Below are the code and all the weights of a small trained network. Each question names an input and a target symbol and asks about switching units off, where a switched-off unit gives its printed mean instead of its output.

import numpy as np


def w(rows, s, z=0):
    codes = np.array(rows[::2]) - 128.0
    scale = np.full(codes.shape[1], s)
    scale[-1] = z or s
    return codes * scale


def f(y):
    return np.maximum(y, 0)


def softmax(a):
    e = np.exp(a - a.max(-1, keepdims=True))
    return e / e.sum(-1, keepdims=True)


def log_softmax(a):
    a = a - a.max(-1, keepdims=True)
    return a - np.log(np.exp(a).sum(-1, keepdims=True))


def net(x, mask):
    ids = ['αβγδηθμπ'.index(c) for c in x.split()]
    T = len(ids)
    res = E[ids] + P[:T]
    u = 0
    for l in range(2):
        q, k, v = (res @ M[l].T for M in (Q, K, V))
        z = softmax(np.where(np.tri(T) > 0, q @ k.T / 2**0.5, -1e9)) @ v
        res = res + np.where(mask[u], z, O[l][:, -1]) @ O[l][:, :-1]
        u += 1
        y = f(res @ A[l][:, :-1].T + A[l][:, -1])
        res = res + np.where(mask[u : u + 12], y, B[l][:, -1]) @ B[l][:, :-1]
        u += 12
    return log_softmax(res[-1] @ U[:, :-1].T + U[:, -1])


Q, K, V, O, A, B = {}, {}, {}, {}, {}, {}
E = w([
[175,94,208,141],'α',
[76,138,131,169],'β',
[187,115,190,123],'γ',
[198,136,165,92],'δ',
[139,184,113,161],'η',
[94,59,141,172],'θ',
[146,165,93,42],'μ',
[169,73,130,250],'π',
],0.021)
P = w([
[95,113,150,84],'0',
[163,181,159,89],'1',
[201,92,73,115],'2',
[80,79,206,77],'3',
[155,222,171,115],'4',
[193,74,49,102],'5',
[67,67,247,78],'6',
[140,239,185,139],'7',
[194,74,51,101],'8',
],0.016)
Q[0] = w([
[122,4,99,254],'0.h0',
[16,220,184,103],'0.h0',
],0.0075)
K[0] = w([
[255,172,185,223],'0.h0',
[66,77,240,79],'0.h0',
],0.0082)
V[0] = w([
[203,132,210,204],'0.h0',
[223,254,30,224],'0.h0',
],0.0034)
O[0] = w([
[235,140,105,173,181],'0.h0',
[126,230,195,253,2],'0.h0',
],0.0059,0.00077)
A[0] = w([
[66,65,62,132,2],'0.n0',
[89,83,80,126,176],'0.n1',
[86,164,153,145,171],'0.n2',
[44,73,107,141,15],'0.n3',
[140,94,148,186,9],'0.n4',
[25,151,38,173,66],'0.n5',
[91,181,145,91,103],'0.n6',
[156,133,117,96,84],'0.n7',
[140,192,161,61,62],'0.n8',
[98,123,227,122,76],'0.n9',
[135,9,119,180,49],'0.n10',
[178,133,189,203,94],'0.n11',
],0.014,0.0097)
B[0] = w([
[158,155,169,157,131],'0.n0',
[108,80,105,118,167],'0.n1',
[157,133,109,52,187],'0.n2',
[194,189,157,161,135],'0.n3',
[116,187,167,67,153],'0.n4',
[135,61,55,249,132],'0.n5',
[148,132,193,189,200],'0.n6',
[148,143,107,168,172],'0.n7',
[79,106,82,130,248],'0.n8',
[150,204,93,143,211],'0.n9',
[18,168,147,101,185],'0.n10',
[89,102,99,132,255],'0.n11',
],0.012,0.007)
Q[1] = w([
[142,197,12,190],'1.h0',
[150,181,224,2],'1.h0',
],0.0058)
K[1] = w([
[104,185,5,121],'1.h0',
[89,138,163,9],'1.h0',
],0.011)
V[1] = w([
[34,172,155,179],'1.h0',
[72,94,3,98],'1.h0',
],0.0073)
O[1] = w([
[85,111,168,244,159],'1.h0',
[78,168,46,150,252],'1.h0',
],0.011,0.0041)
A[1] = w([
[118,133,167,123,2],'1.n0',
[100,4,121,98,127],'1.n1',
[155,32,85,149,65],'1.n2',
[159,29,169,125,235],'1.n3',
[104,45,155,133,45],'1.n4',
[107,167,60,103,173],'1.n5',
[154,115,74,223,117],'1.n6',
[204,166,163,152,170],'1.n7',
[103,73,178,100,145],'1.n8',
[82,158,142,160,95],'1.n9',
[103,114,95,97,46],'1.n10',
[108,186,163,69,159],'1.n11',
],0.015,0.0068)
B[1] = w([
[184,94,160,128,132],'1.n0',
[141,207,142,137,156],'1.n1',
[113,35,76,124,141],'1.n2',
[129,37,206,215,147],'1.n3',
[156,181,97,94,138],'1.n4',
[86,124,218,127,253],'1.n5',
[174,99,246,70,180],'1.n6',
[176,178,39,164,169],'1.n7',
[198,98,120,218,149],'1.n8',
[205,130,108,70,182],'1.n9',
[224,130,58,132,157],'1.n10',
[89,70,1,127,194],'1.n11',
],0.0096,0.015)
U = w([
[132,49,109,182,123],'α',
[129,62,137,132,94],'β',
[211,86,94,130,3],'γ',
[181,88,93,59,56],'δ',
[182,192,70,186,133],'η',
[102,132,155,247,165],'θ',
[39,117,150,153,234],'μ',
[172,155,174,128,155],'π',
],0.013,0.0053)

Each question gives the input, a string of symbols that net reads in full, and the target symbol t.
The units are the heads (2 rows each of Q, K, V and O) and the neurons (one row each of A and B). Each row of codes is followed by its name. A weight is (code - 128) times the scale printed after its matrix; where a second scale follows, it is the last column's (O, A, B and U).
mask holds one flag per unit, layer by layer, with each layer's heads first. A switched-off unit (its flag False) gives its mean, the last column of its rows in O or B, instead of its output. The means were averaged over made-up inputs and are rounded, as every weight is.
A unit's drop is (log p(t) with every unit on - log p(t) with that unit switched off) / (log p(t) with every unit on - log p(t) with every unit switched off).
The circuit of an input: a set's keep is (log p(t) with only the set's units on - log p(t) with every unit switched off) / (log p(t) with every unit on - log p(t) with every unit switched off). Starting from the 12 units with the biggest drops (on a tie, the unit counted first), units are removed one at a time, each time the one whose removal leaves the highest keep (on an exact tie, the one counted first), for as long as the keep stays at least 0.8.
circuit, biggest first: the units of the circuit, biggest drop first
unit that matters most: the unit with the biggest drop
k most important neurons: the k neurons with the biggest drops, biggest first
k most important neurons of layer l: the k neurons of layer l with the biggest drops, biggest first
input δ α μ η η α η α, target η: circuit, biggest first : [0.n9]
input η η μ θ η η π θ, target π: 3 most important neurons : [0.n10; 1.n11; 0.n8]
input γ δ π α π π δ, target α: circuit, biggest first : [1.h0; 1.n3]
input α α μ α, target α: 2 most important neurons of layer 0 : [0.n9; 0.n8]
input π δ η η γ α, target θ: 2 most important neurons of layer 0 : [0.n9; 0.n10]
input η γ γ β, target η: 2 most important neurons of layer 1 : [1.n5; 1.n6]
input η η η, target π: circuit, biggest first : [1.n6; 0.h0]
input η μ η η η π π, target η: circuit, biggest first : [1.n5; 1.n4]
input π α α η η δ μ η γ, target α: 4 most important neurons of layer 0 : [0.n9; 0.n11; 0.n8; 0.n4]
input μ δ μ γ α, target μ: 4 most important neurons : [0.n9; 0.n8; 1.n5; 0.n11]
input μ η η α η α η γ, target η: 3 most important neurons : [0.n6; 0.n9; 0.n10]
input α π π π μ, target π: 4 most important neurons : [0.n6; 0.n10; 1.n6; 0.n11]
input μ μ μ μ δ, target μ: circuit, biggest first : [0.n8; 1.h0; 1.n5]
input α γ π, target μ: unit that matters most : 0.n4
input η η η η μ γ, target α: 2 most important neurons of layer 0 : [0.n9; 0.n8]
input η η δ α α μ η, target α: circuit, biggest first : [0.h0; 1.h0; 1.n8]
input π δ η α, target π: 2 most important neurons of layer 0 : [0.n9; 0.n10]
input δ γ π η θ, target π: circuit, biggest first : [0.n10; 1.n11; 1.n6]
input η γ β μ π π, target μ: 2 most important neurons : [0.n10; 0.n4]
input η μ η η δ, target η: circuit, biggest first : [1.n7]
input γ η η π β, target π: 2 most important neurons of layer 0 : [0.n4; 0.n10]
input β η α η η μ α α, target μ: 3 most important neurons : [0.n9; 0.n11; 0.n6]
input μ γ α δ η μ γ δ η, target π: circuit, biggest first : [1.n6; 1.n11]
input η η μ α γ, target μ: 2 most important neurons : [0.n8; 0.n11]
input η μ α η, target η: circuit, biggest first : [0.n11; 0.n8; 1.n5; 1.n6]
input α θ η γ π, target π: 2 most important neurons : [0.n11; 1.n6]
input η η η δ δ, target η: 2 most important neurons of layer 1 : [1.n6; 1.n7]
